(in the rows, 128 means zero)
Here are made-up elements, facts about them, and rows of numbers that follow some of those facts. Name the element behind each unnamed row.

There are 2 kinds of fact about the elements: mimam, brubren.
mimam: uses; brubren: refers to
K271	mimam	K230; K271	mimam	K287; K842	mimam	K872; K842	mimam	K256; K616	mimam	K957
K646	mimam	K263; K390	mimam	K736; K390	mimam	K777; K137	mimam	K736; K137	mimam	K781
K444	mimam	K636; K920	mimam	K25; K115	mimam	K252; K115	mimam	K868; K10	mimam	K578
K790	mimam	K511; K790	mimam	K514; K723	mimam	K760; K486	mimam	K424; K826	mimam	K391
K596	mimam	K95; K858	mimam	K263; K858	mimam	K844; K704	mimam	K811; K704	mimam	K678
K216	mimam	K320; K934	mimam	K706; K530	mimam	K984; K530	mimam	K744; K598	mimam	K811
K598	mimam	K524; K598	mimam	K149; K598	mimam	K127; K520	mimam	K41; K330	mimam	K440
K330	mimam	K99; K355	mimam	K139; K517	mimam	K491; K67	mimam	K219; K194	mimam	K811
K194	mimam	K394; K349	mimam	K405; K933	mimam	K163; K490	mimam	K149; K448	mimam	K74
K448	mimam	K42; K448	mimam	K287; K697	mimam	K372; K697	mimam	K695; K697	mimam	K78
K697	mimam	K405; K590	mimam	K699; K590	mimam	K37; K728	mimam	K862; K728	mimam	K364
K728	mimam	K677; K728	mimam	K769; K785	mimam	K853; K106	mimam	K219; K106	mimam	K454
K106	mimam	K745; K452	mimam	K524; K452	mimam	K868; K348	mimam	K553; K788	mimam	K417
K788	mimam	K360; K773	mimam	K70; K986	mimam	K351; K986	mimam	K41; K721	mimam	K287
K21	mimam	K914; K21	mimam	K257; K21	mimam	K524; K21	mimam	K41; K21	mimam	K86
K38	mimam	K760; K601	mimam	K372; K28	mimam	K324; K28	mimam	K816; K991	mimam	K745
K991	mimam	K391; K998	mimam	K391; K998	mimam	K128; K185	mimam	K869; K185	mimam	K625
K997	mimam	K974; K997	mimam	K578; K466	mimam	K670; K466	mimam	K678; K874	mimam	K914
K950	mimam	K149; K950	mimam	K578; K136	mimam	K86; K136	mimam	K42; K363	mimam	K811
K363	mimam	K855; K363	mimam	K86; K837	mimam	K636; K125	mimam	K760; K125	mimam	K769
K799	mimam	K511; K799	mimam	K521; K29	mimam	K811; K29	mimam	K258; K711	mimam	K984
K836	mimam	K872; K836	mimam	K914; K431	mimam	K777; K865	mimam	K869; K271	brubren	K688
K855	brubren	K745; K855	brubren	K542; K842	brubren	K950; K139	brubren	K490; K139	brubren	K62
K139	brubren	K874; K78	brubren	K351; K78	brubren	K252; K78	brubren	K57; K542	brubren	K452
K542	brubren	K745; K777	brubren	K745; K777	brubren	K348; K417	brubren	K452; K390	brubren	K351
K137	brubren	K452; K137	brubren	K228; K744	brubren	K57; K744	brubren	K991; K636	brubren	K351
K636	brubren	K517; K636	brubren	K57; K444	brubren	K872; K444	brubren	K990; K444	brubren	K497
K920	brubren	K57; K920	brubren	K410; K920	brubren	K777; K514	brubren	K452; K514	brubren	K542
K115	brubren	K486; K257	brubren	K405; K257	brubren	K816; K10	brubren	K777; K688	brubren	K452
K688	brubren	K62; K410	brubren	K57; K862	brubren	K410; K677	brubren	K57; K677	brubren	K858
K819	brubren	K596; K486	brubren	K514; K596	brubren	K883; K383	brubren	K452; K699	brubren	K524
K699	brubren	K842; K858	brubren	K498; K704	brubren	K452; K704	brubren	K361; K530	brubren	K745
K890	brubren	K957; K70	brubren	K252; K70	brubren	K697; K357	brubren	K57; K357	brubren	K697
K357	brubren	K874; K498	brubren	K57; K706	brubren	K44; K706	brubren	K70; K955	brubren	K364
K955	brubren	K697; K511	brubren	K351; K793	brubren	K498; K355	brubren	K57; K355	brubren	K62
K77	brubren	K475; K228	brubren	K144; K228	brubren	K252; K228	brubren	K475; K391	brubren	K818
K391	brubren	K57; K67	brubren	K819; K67	brubren	K57; K67	brubren	K590; K37	brubren	K844
K37	brubren	K553; K409	brubren	K57; K409	brubren	K514; K437	brubren	K144; K933	brubren	K452
K219	brubren	K625; K844	brubren	K351; K844	brubren	K745; K490	brubren	K781; K497	brubren	K57
K521	brubren	K986; K163	brubren	K44; K163	brubren	K498; K163	brubren	K62; K128	brubren	K351
K25	brubren	K553; K320	brubren	K745; K583	brubren	K410; K106	brubren	K883; K106	brubren	K185
K452	brubren	K57; K95	brubren	K214; K95	brubren	K348; K300	brubren	K745; K300	brubren	K62
K936	brubren	K452; K472	brubren	K410; K869	brubren	K57; K144	brubren	K57; K144	brubren	K452
K773	brubren	K454; K986	brubren	K883; K986	brubren	K853; K986	brubren	K933; K524	brubren	K587
K745	brubren	K57; K21	brubren	K486; K769	brubren	K444; K769	brubren	K858; K184	brubren	K514
K252	brubren	K997; K252	brubren	K745; K252	brubren	K361; K811	brubren	K452; K28	brubren	K596
K991	brubren	K553; K991	brubren	K777; K149	brubren	K324; K287	brubren	K21; K424	brubren	K874
K424	brubren	K410; K957	brubren	K62; K185	brubren	K596; K997	brubren	K728; K466	brubren	K57
K466	brubren	K410; K874	brubren	K452; K351	brubren	K883; K351	brubren	K950; K351	brubren	K410
K678	brubren	K330; K950	brubren	K542; K950	brubren	K410; K136	brubren	K57; K136	brubren	K530
K86	brubren	K330; K86	brubren	K410; K984	brubren	K366; K984	brubren	K745; K984	brubren	K21
K837	brubren	K57; K837	brubren	K185; K314	brubren	K883; K62	brubren	K144; K62	brubren	K745
K667	brubren	K498; K667	brubren	K454; K781	brubren	K57; K125	brubren	K57; K125	brubren	K452
K125	brubren	K785; K74	brubren	K990; K405	brubren	K57; K29	brubren	K57; K587	brubren	K437
K711	brubren	K452; K836	brubren	K57; K836	brubren	K587; K592	brubren	K144; K263	brubren	K287

Some elements and their rows:
[101  92 229  67 145  73 157 119 123 197 109 110  68 155 103 184 154 182
 142 138 151 127 120 131 153 149  91  84 107   6  56 182 125 147 107 130
 108 125 158]: K760
[146 149 163 109 151 111 105 121 160 122  84 101 135 128 154 126 139 127
 133 166 103 111 141 116 110 135 123 152 120 150 183 140 124 113 132  77
 127 130 137]: K185
[126 111 133 120 122 128 127 137 101 124 136 139 133 134 118 125 102 115
 131 130 122 117 121 118 144 132 145 135 125 119 127 111 125 135 132 126
 132 103 136]: K357
[122 107 141 112 118 117 128 139  97 123 140 145 135 137 120 130  91 111
 131 131 123 115 119 113 149 132 149 139 126 108 128 110 122 140 132 128
 130  98 141]: K677
[102 138 136 133  85 179 148 143 127 132 124 160 141 137  95  96 152 166
 108 113 125 133 122  94 135 137 127 101 146 121 124 127 153  74 115 142
 165 111 107]: K542
[117 130 132 135 135 130 127 139 127 124 132 133 138 105 132 132 135 125
 125 112 143 133 135 132 144 117 131 118 106 114 114 126 128 146 131 143
 124 132 114]: K366
[110 173 120 165 133 132 140 114 121 144  62  68 120 145  99 148 122 153
 181 107  92 132 109 149 122  98 130 143 217 173 138 140  96  62 138 172
 133 112  89]: K704
[178  81 182 188 134 169 120 111 128 171 171  98 131  75 115 151 152  78
  30  99 157 172 156 121 133 145  74 177 105 160  96 111 143 139 161 103
 125  91 132]: K578
[181 101 169 170 114 151 121  91 144 173 166  97 120 118 122 150 149  97
  42 116 145 168 139 116  99 152  70 178 146 177 120 123 144 113 147  82
 128 103 148]: K10
[110 144 140 138 129  98 115 117  91 137  93  88 127 156 123 165  53 129
 178  91  94 137  98 140 118  99 170 159 225 159 143 113  76 101 128 149
 122  95 114]: K29
[119 108 140 111 115 121 122 136 102 119 139 148 140 134 124 126  91 113
 127 131 122 116 121 113 146 130 152 136 128 117 136 107 122 137 134 126
 130 104 138]: K744
[142 114 117 178 134 169 146 162 161 116 182 172 130 126 174 132 115 166
 172 111 102 120 147 171 134 127 150 102  88 129 111 166 145 164 135 115
 106 152 120]: K914
[132 119 135 112 124 112 108 118 139 136 130 122 123 142 146 139 100 129
 129 142 116 123 129 111 109 126 149 150 154 144 147 109 122 126 116 127
 128 135 163]: K67
[120 103 128 146 139 162 145 151  87 119 127 146 112 157  99 109 101 125
 124 164 101 101 128 112 160 140 130 147 142 127 128  89 130  97 136 159
 119 106 147]: K144
[119 127 130 131 139 129 129 141 124 122 129 133 136 106 130 129 134 121
 125 117 140 131 135 135 144 120 133 117 102 113 117 122 128 145 133 141
 125 132 115]: K360
[135 137 122 123 124 116 125 112 144 134 129 123 122 139 135 133 136 130
 127 140 128 126 126 134 115 127 116 133 139 142 137 133 129 122 129 119
 122 141 137]: K773
[129 137 118 115 116 116 131 119 125 122 129 139 140 130 123 118 138 113
 124 139 134 116 124 125 138 131 125 123 118 123 140 130 136 128 145 123
 131 128 125]: K263
[126 144 131 136 110 145 133 145 111 112 131 159 137 141 128 108 145 123
 109 106 135 134 116 106 125 139 131 104 136  99 130 129 142 105 119 110
 128 117 115]: K252
[133 131 119 127 127 127 132 132 117 119 127 134 133 127 119 118 140 112
 128 131 132 119 125 124 137 133 124 123 114 115 130 132 136 132 137 122
 127 120 124]: K706
[122  98 118 104 109 104 113 102 105 123 119 106 121 148 113 128  77 131
 141 122 112 141 108 135 104 128 154 139 177 154 126 128 101 132 125 129
 137 124 137]: K466

Rows to name:
No name comes twice in this set of rows, the named rows included.
[149 116 106 130 111 130 128 113 150 126 139 125 117 146 135 118 133 144
 139 138 114 133 126 149  98 138 124 122 130 147 129 164 138 133 131 103
 133 152 135] => K842
[138 117  81 141 123 142 143 134 104 107 129 118 125 137 108 110 117 138
 164 111 113 139 109 159 117 130 133 110 126 137 106 161 120 155 121 116
 146 114 107] => K86
[130 128 112 156 138 168 154 148 105 120 113 138 113 147  95  97 154 128
 120 159 113 105 131 122 150 141 105 125 131 124 126 117 147  87 139 154
 123 124 127] => K688
[111 100 150 147 112 178 148 136 143 155 138 136 115 155 107 139  67 186
 148 162  71 107 139 121 143 127 148 165 175 183 136 104 123  79 131 170
 144 104 148] => K452
[128 117 131 122 130 118 120 121 115 125 138 141 112 161 141 132  92 124
 117 145 114 129 122 122 118 135 136 143 163 139 144 104 120 114 121 124
 110 134 157] => K355
[124 144 115 133 129 119 133 130 101 119  99 110 137 129 109 121 133 112
 148 110 124 128 111 136 138 117 134 121 141 121 126 138 117 121 140 138
 129 112 102] => K678
[123 130 131 146 142 136 129 140 117 126 126 125 137 103 128 134 132 117
 133 103 138 137 132 136 145 118 133 120 114 118 112 130 123 143 136 142
 123 122 107] => K127
[156 148 179 114 167 122 101 133 166 119  64  81 137 116 154 119 147 132
 143 162  92 113 146 110 107 139 127 158 107 150 187 150 121 119 126  56
 136 121 133] => K596
[170 119 152 172 127 137 120 103 131 161 143  90 117 131 121 151 134 101
  90 115 126 152 130 131 108 138  89 173 159 171 125 129 129 110 149  99
 118 107 135] => K490
[136 142 111 169 144 158 142 154  77  92 130 168 108 179 129  87 151 107
  89 127 127 133 112 112 124 152 111 104 159  88 132 113 145  79 119 117
  88 138 128] => K62
[144 145 110 117 123  93 123 100 140 134 137 131 118 154 139 138 130 111
 129 159 126 112 122 136 118 132 110 146 143 143 154 126 130 117 143 116
 109 142 149] => K858
[140 127 119 163 136 146 134 136 177 132 170 149 118 134 178 147 115 171
 159 124 107 132 145 168 109 121 136 119 119 149 122 157 135 147 125 117
 106 168 132] => K520

The same elements again, as new rows of numbers:
Known rows:
[112 121 170 113 146 163  72 108 153 162 136 148 151 113 107 176 111 127
 151 123 102 154  91 132 105 113 139]: K853
[ 90 100 163 128  70 118 213 142 126  74 118 117 100 116 170  85 178 135
 110 119 132 100 174 135 152 155  91]: K136
[ 78  84 162 149  67 106 199 142 183 104 127 149 145 126 168  78  92 132
 118  96 133 118 104 138 123 187 117]: K86
[115 159 152  85 111 122 114 101  62 114 141 124 153 136  89 192  67 110
  78  75 108 147 127  95  99 128 123]: K57
[102 129 161 105  86 127 221 137 168  94 127 119  89 147 155  70  92 132
  79 175 147 134 166 132 136  97  92]: K29
[130  93 130 155 109 126 188 135  48 120 118 116 148 116 157 108 167 127
 137 139 157  99 150 139 109 110 151]: K920
[165 146 129 105 141 158  70 117  92 129 135 117 143 120 134 176 125 138
 113 130 109 100 131 120 100 157 130]: K144
[130 110 116 161 107 129 101 135 123 143 128 122 148 116 155 132 125 140
 104  97 131 107 107 120  85 135 161]: K744
[125 127 106 161 117 105  81 142 154 148 122 130 153 112 128 106 122 134
 145 109 137 115  87 132 102 146 167]: K95
[157  92  93  99 162 102  80 123 166 167 160 141 140 185  98 130  64 149
 100 184 106 167 155 137  85 115 155]: K454
[ 87  93 153 119  82 116 159 142 179 123 122 157 114 131 136  87 139 124
 155  73 108 140  95 140 164 182 106]: K868
[136 162 113 117 119  91  83 133  97 135 118 125 155 122 117 164 129 101
 142 135 110 116 109 137 125 162 143]: K366
[142 137 121 119 157 123  48  93 180 154 114 120 109 137 156 178 152 138
  88 189 161 104 155  99 102 102 121]: K936
[ 85  96 158 120  82 114 158 140 178 109 123 152 103 129 127  86 141 122
 147  80 114 145 113 140 166 170 104]: K394
[ 77  88 133 116 142  96 101 112 182 119 116 147  92 184 112 141  84 139
  86  64 118 146 135  91 129 123 101]: K872
[149 155 129  92 137 123  78 113  82 133 123 119 138 120 114 184 152 118
 130 128 110 113 113 126 121 153 125]: K361
[133 152 110 131 161 105  66  97 142 120 111 110  86 133  86 133 110 143
  87  69 128 124 174  92 114  90 117]: K858
[118 120 158 149 142 171  71 117 124 145 125 130 139 105 129 131 120 135
 165 161 128 147 111 138 108  94 150]: K314
[123 149 120 149 122 129 184 126 150 159 127 132 146 133 130  84  76 140
  88 202 153 157 153 125  87  93 109]: K472
[169 105 109 115 162 100 117 133  92 126 143 123 148 149 130 101  76 114
 223 184 109 166 172 143 145 101 169]: K826

Rows to name:
No name comes twice in this set of rows, the named rows included.
[148  81  90 140 152 103  43 136 118 161 153 129 146 185 153 114  63 129
 240 184 109 180  97 146 137 168 178] => K219
[163 162 122  84 156 113  77 105  61  91 114 115  85 114  83 125 210 128
 119  82 108  95 164  94 104  95 100] => K697
[ 82  93 161 130  71 116 208 142 197  87 121 141 133 126 177 114 174 130
 138 152 134  91 141 137 142 184  98] => K855
[107  81 166 105  84 168 212 140 177  82 148 147 138 166 179 152  97 125
 148 148 121 100  75 142 130 189  88] => K811
[166 109 116  95 153  97 129 134 146 123 152 131 150 190 160 196  77 105
 226 174 108 173 121 143  85 188 174] => K745
[157 116  96 123 155  91  39 115 144 145 118 123 126 127 124 119  83 131
 242 192 114 182 170 143 156 105 164] => K998
[102 110 153 103  85 129 151 137 178 107 126 131 133 134 165 156 151 127
 123 135 115 110 119 125 135 187 106] => K252
[133  82 126 151 149 108  57 117 165 160 141 138 155 124 163 137  68 137
 219 194 111 169 163 142  86 148 171] => K128
[137 157 152 148 130 140 108 122  59 121 111 116 144 101 127  92 149 130
 157 156 134 127 164 127 104  86 140] => K390

The same elements again, as new rows of numbers:
Some elements and their rows:
[123 126 121 136 135 120 108 127 125 115 127 131 119 140]: K184
[132  75 133 147 120 119 184 137 164 134 139 122  93 154]: K271
[122 124 126 135 133 124 112 136 155 112 125 134 124 136]: K688
[128 103 118 147 136 110 171 128 136 136 130 114  89 161]: K287
[124 126 141 139 131 126 117 139  94 126 132 127 140 131]: K257
[135 149 129 130 137 126 138 119  97 128 124 125 127 118]: K372
[137 136 143 128 145 121 126 115 109 135 123 124 128 121]: K974
[135 131 128 136 139 123 151 120  98 137 123 119 123 135]: K42
[121 119 152 125 111 126 131 140  99 124 144 132 129 130]: K920
[126 146 151 130 121 115 111 142 115 130 128 128 135 137]: K862
[124 139 148 131  94 128 135 116 148 126 136 130 127 120]: K390
[117 136 156 126 137 127 144 128  47 121 130 134 124 129]: K95
[121 146 140 142 122 138 124 111 129 150 124 138 137 142]: K314
[135 123 159 135 133 137 132 135 119 113 118 141 136 128]: K955
[119  80  97 138 106 126 127 106 122 135 126 134 153 134]: K986
[122 138 129 143 124 136 119 112 135 136 124 137 131 140]: K521
[125 122 128 139 133 124 106 133 152 112 127 135 125 139]: K383
[121 127 137 140 130 123 107 139 133 117 133 132 124 139]: K409
[139 132 116 127 120 128 143 114 112 126 133 125 123 108]: K865
[139 119 173 121 149 127 108 105 107 137 136 127 133 127]: K149

Name these rows:
No name comes twice in this set of rows, the named rows included.
[118 154 107 125 125 135 126 111 197 161 111 120 133 136] => K883
[130 106 131 136 114 130 122 129 154 101 132 139 121 122] => K137
[124 120 154 142 134 136 125 144 118 118 132 137 134 126] => K163
[123 116  94 123 124 118 118 121 154 115 131 122 110 129] => K486
[138 146 129 112 109 111 131 128 146 138 124 111 130 126] => K330
[136  77 196 104 139 121 127 104 197 137 129 139 124 108] => K997
[130 131 134 146 142 134 138 138 101 143 136 119 128 125] => K74
[120 145 125 140 126 139 125 113 147 151 122 133 137 138] => K819
[120 156 152 140  85 150 123 114 163 108 143 127 121  87] => K837
[120 136 111 124 141 121 123 127 128 120 121 120 115 131] => K366
[128 122 157 141 129 130 118 144 134 113 126 140 135 135] => K357
[119 130 113 132 133 117 105 132 160 112 124 125 117 137] => K514

